Below are the code and all the weights of a small trained network. Each question names an input and a class and asks about switching units off, where a switched-off unit gives its printed mean instead of its output.

import numpy as np


def w(rows, s, z=0):
    codes = np.array(rows[::2]) - 128.0
    scale = np.full(codes.shape[1], s)
    scale[-1] = z or s
    return codes * scale


def f(y):
    return np.maximum(y, 0)


def log_softmax(a):
    a = a - a.max(-1, keepdims=True)
    return a - np.log(np.exp(a).sum(-1, keepdims=True))


def net(x, mask):
    res = np.array(x, float).reshape(1, 4) / 4 @ E
    y = f(res @ A[0][:, :-1].T + A[0][:, -1])
    res = res + np.where(mask, y, B[0][:, -1]) @ B[0][:, :-1]
    return log_softmax(res[-1] @ U[:, :-1].T + U[:, -1])


A, B = {}, {}
E = w([
[128,131,128],'x0',
[235,218,152],'x1',
[185,39,255],'x2',
[212,67,28],'x3',
],0.0078)
A[0] = w([
[95,144,188,146],'neuron 1',
[204,200,150,42],'neuron 2',
[209,133,102,142],'neuron 3',
[155,85,89,66],'neuron 4',
[200,103,90,63],'neuron 5',
[148,38,64,56],'neuron 6',
[91,173,85,41],'neuron 7',
[196,114,202,84],'neuron 8',
[119,172,169,104],'neuron 9',
[122,62,252,69],'neuron 10',
[96,161,87,77],'neuron 11',
[158,97,200,45],'neuron 12',
[124,189,88,59],'neuron 13',
[108,53,75,48],'neuron 14',
[229,123,68,109],'neuron 15',
[34,144,183,59],'neuron 16',
[235,212,147,1],'neuron 17',
[92,122,102,54],'neuron 18',
[164,74,167,73],'neuron 19',
[68,67,127,30],'neuron 20',
[90,92,121,64],'neuron 21',
[117,197,92,70],'neuron 22',
[159,61,77,61],'neuron 23',
[180,83,158,75],'neuron 24',
[86,208,185,85],'neuron 25',
[94,52,140,90],'neuron 26',
[88,155,163,64],'neuron 27',
[171,75,161,105],'neuron 28',
[46,117,168,89],'neuron 29',
],0.013,0.0084)
B[0] = w([
[157,115,136,214],'neuron 1',
[19,109,144,201],'neuron 2',
[131,103,160,231],'neuron 3',
[141,139,168,161],'neuron 4',
[144,152,141,188],'neuron 5',
[134,147,178,192],'neuron 6',
[144,161,107,176],'neuron 7',
[148,157,87,228],'neuron 8',
[168,109,155,175],'neuron 9',
[133,151,87,254],'neuron 10',
[164,156,87,180],'neuron 11',
[135,149,111,187],'neuron 12',
[154,177,93,178],'neuron 13',
[117,164,169,172],'neuron 14',
[178,123,163,247],'neuron 15',
[144,132,149,210],'neuron 16',
[4,153,152,216],'neuron 17',
[112,156,126,147],'neuron 18',
[128,156,91,185],'neuron 19',
[75,165,139,168],'neuron 20',
[95,143,148,152],'neuron 21',
[142,137,105,189],'neuron 22',
[142,145,172,179],'neuron 23',
[135,136,116,185],'neuron 24',
[184,115,163,211],'neuron 25',
[93,144,98,184],'neuron 26',
[160,137,158,159],'neuron 27',
[132,145,77,201],'neuron 28',
[138,147,172,204],'neuron 29',
],0.015,0.0074)
U = w([
[34,143,150,167],'0',
[159,132,123,255],'1',
[188,188,47,15],'2',
[202,136,207,18],'3',
[127,1,103,176],'4',
],0.0097,0.011)

Each question gives the input, the list of numbers given to net, and the class t.
The units are the neurons (one row each of A and B). Each row of codes is followed by its name. A weight is (code - 128) times the scale printed after its matrix; where a second scale follows, it is the last column's (A, B and U).
mask holds one flag per neuron, in row order. A switched-off neuron (its flag False) gives its mean, the last column of its row in B, instead of its output. The means were averaged over made-up inputs and are rounded, as every weight is.
A unit's drop is (log p(t) with every unit on - log p(t) with that unit switched off) / (log p(t) with every unit on - log p(t) with every unit switched off).
The circuit of an input: a set's keep is (log p(t) with only the set's units on - log p(t) with every unit switched off) / (log p(t) with every unit on - log p(t) with every unit switched off). Starting from the 12 units with the biggest drops (on a tie, the unit counted first), units are removed one at a time, each time the one whose removal leaves the highest keep (on an exact tie, the one counted first), for as long as the keep stays at least 0.8.
units of the circuit, in order: the units of the circuit, biggest drop first
unit that matters most: the unit with the biggest drop
k most important neurons: the k neurons with the biggest drops, biggest first
drop when u is switched off: that unit's drop, to one decimal
input [6,-6,4,7], class 3: 4 most important neurons : (neuron 6; neuron 17; neuron 23; neuron 2)
input [-5,-2,-6,-5], class 2: most important neuron : (neuron 11)
input [-1,1,-7,8], class 3: units of the circuit, in order : (neuron 15; neuron 6; neuron 23)
input [4,-1,-8,-7], class 2: 3 most important neurons : (neuron 11; neuron 13; neuron 7)
input [3,4,6,4], class 2: units of the circuit, in order : (neuron 8; neuron 28)
input [4,-7,3,6], class 0: units of the circuit, in order : (neuron 26; neuron 20; neuron 14)
input [-4,5,-6,8], class 3: units of the circuit, in order : (neuron 15; neuron 3)
input [-5,2,8,-8], class 2: units of the circuit, in order : (neuron 10; neuron 8)
input [-1,6,8,-3], class 2: units of the circuit, in order : (neuron 8; neuron 10)
input [-3,-3,7,6], class 2: units of the circuit, in order : (neuron 28; neuron 19; neuron 10)
input [-1,-8,3,7], class 0: 2 most important neurons : (neuron 26; neuron 20)
input [-3,8,-6,-7], class 0: 3 most important neurons : (neuron 17; neuron 2; neuron 15)
input [0,6,-6,-8], class 3: 2 most important neurons : (neuron 25; neuron 9)
input [3,-5,8,-1], class 2: unit that matters most : neuron 10
input [0,8,-5,-1], class 0: drop when neuron 17 is switched off : 0.4
input [-8,8,6,6], class 0: drop when neuron 2 is switched off : 0.5
input [-3,7,-4,1], class 0: drop when neuron 17 is switched off : 0.3
